Below is a small trained network, with its code and all its weights. Each question gives an input and a class and asks what happens when units are switched off, that is, made to give their printed mean instead of their output.

import numpy as np


def w(rows, s, z=0):
    codes = np.array(rows[::2]) - 128.0
    scale = np.full(codes.shape[1], s)
    scale[-1] = z or s
    return codes * scale


def norm(h):
    return h / np.sqrt((h * h).mean(-1, keepdims=True) + 1e-5)


def f(y):
    return y / 2 * (1 + np.tanh(0.7978845608 * (y + 0.044715 * y**3)))


def log_softmax(a):
    a = a - a.max(-1, keepdims=True)
    return a - np.log(np.exp(a).sum(-1, keepdims=True))


def net(x, mask):
    res = np.array(x, float).reshape(1, 5) / 4 @ E
    u = 0
    for l in range(3):
        y = f(norm(res) @ A[l][:, :-1].T + A[l][:, -1])
        res = res + np.where(mask[u : u + 7], y, B[l][:, -1]) @ B[l][:, :-1]
        u += 7
    return log_softmax(norm(res)[-1] @ U[:, :-1].T + U[:, -1])


A, B = {}, {}
E = w([
[223,119,97],'x0',
[166,200,252],'x1',
[113,253,62],'x2',
[129,126,129],'x3',
[122,129,128],'x4',
],0.0058)
A[0] = w([
[248,129,92,61],'0.n1',
[138,72,135,11],'0.n2',
[140,104,173,136],'0.n3',
[245,127,88,65],'0.n4',
[182,119,112,3],'0.n5',
[147,113,112,122],'0.n6',
[150,208,35,98],'0.n7',
],0.013,0.0039)
B[0] = w([
[2,149,169,199],'0.n1',
[99,88,83,138],'0.n2',
[122,207,118,179],'0.n3',
[6,153,148,199],'0.n4',
[55,51,162,116],'0.n5',
[206,123,195,137],'0.n6',
[158,130,114,255],'0.n7',
],0.0072,0.0043)
A[1] = w([
[47,87,38,157],'1.n1',
[189,1,209,29],'1.n2',
[199,138,245,4],'1.n3',
[48,200,119,111],'1.n4',
[35,109,74,127],'1.n5',
[151,172,130,144],'1.n6',
[113,4,242,196],'1.n7',
],0.0087,0.0025)
B[1] = w([
[195,116,199,235],'1.n1',
[92,116,1,178],'1.n2',
[162,108,130,172],'1.n3',
[48,93,112,204],'1.n4',
[140,70,209,204],'1.n5',
[101,160,64,144],'1.n6',
[72,222,53,253],'1.n7',
],0.0078,0.005)
A[2] = w([
[134,194,109,156],'2.n1',
[81,166,123,126],'2.n2',
[170,46,77,254],'2.n3',
[45,102,152,164],'2.n4',
[117,122,154,23],'2.n5',
[76,246,218,44],'2.n6',
[171,114,143,170],'2.n7',
],0.013,0.0022)
B[2] = w([
[79,1,8,176],'2.n1',
[79,44,188,182],'2.n2',
[199,209,155,182],'2.n3',
[93,180,178,200],'2.n4',
[130,138,75,123],'2.n5',
[213,105,133,255],'2.n6',
[183,86,192,128],'2.n7',
],0.0065,0.0086)
U = w([
[1,131,236,119],'0',
[99,102,144,254],'1',
[54,122,3,67],'2',
[248,101,183,59],'3',
],0.009,0.0054)

Each question gives the input, the list of numbers given to net, and the class t.
The units are the neurons (one row each of A and B). Each row of codes is followed by its name. A weight is (code - 128) times the scale printed after its matrix; where a second scale follows, it is the last column's (A, B and U).
mask holds one flag per neuron, layer by layer. A switched-off neuron (its flag False) gives its mean, the last column of its row in B, instead of its output. The means were averaged over made-up inputs and are rounded, as every weight is.
A unit's drop is (log p(t) with every unit on - log p(t) with that unit switched off) / (log p(t) with every unit on - log p(t) with every unit switched off).
most important unit: the unit with the biggest drop
top k neurons: the k neurons with the biggest drops, biggest first
top k neurons in layer l: the k neurons of layer l with the biggest drops, biggest first
drop when u is switched off: that unit's drop, to one decimal
input [7,-5,4,6,-6], class 0: top 2 neurons => 0.n1; 0.n4
input [-8,-7,3,6,-1], class 0: top 2 neurons in layer 2 => 2.n6; 2.n4
input [-1,-8,-4,5,-4], class 3: most important unit => 2.n3
input [-3,5,7,-5,-1], class 2: top 4 neurons => 2.n1; 1.n1; 1.n5; 1.n6
input [1,7,4,-3,5], class 3: top 3 neurons => 1.n7; 1.n2; 2.n6
input [-6,0,-8,-7,7], class 2: top 2 neurons in layer 1 => 1.n7; 1.n2
input [6,-6,-2,-1,2], class 0: top 3 neurons => 0.n4; 0.n1; 2.n6
input [-1,-5,-3,7,2], class 3: top 2 neurons => 2.n3; 1.n1
input [-2,-5,-8,1,-5], class 2: top 2 neurons => 1.n2; 1.n7
input [-3,1,5,2,1], class 2: top 2 neurons in layer 0 => 0.n1; 0.n4
input [7,7,2,2,-7], class 0: top 2 neurons => 0.n1; 0.n4
input [-1,4,5,6,-3], class 2: top 2 neurons => 2.n1; 1.n1
input [6,-5,-8,2,7], class 2: top 2 neurons => 1.n7; 1.n2
input [1,-7,4,-2,1], class 3: most important unit => 1.n7
input [3,-8,5,3,0], class 3: top 2 neurons in layer 1 => 1.n7; 1.n1
input [4,4,-4,-3,-3], class 0: top 2 neurons in layer 1 => 1.n1; 1.n7
input [1,3,5,-8,4], class 2: top 3 neurons in layer 1 => 1.n1; 1.n5; 1.n6
input [5,5,-1,4,5], class 0: drop when 0.n1 is switched off => 0.6
input [-4,-6,-1,-4,-1], class 3: drop when 0.n1 is switched off => 0.2
input [8,1,4,8,4], class 0: drop when 2.n7 is switched off => 0.0
input [-1,7,-4,-2,-1], class 3: top neuron => 0.n3
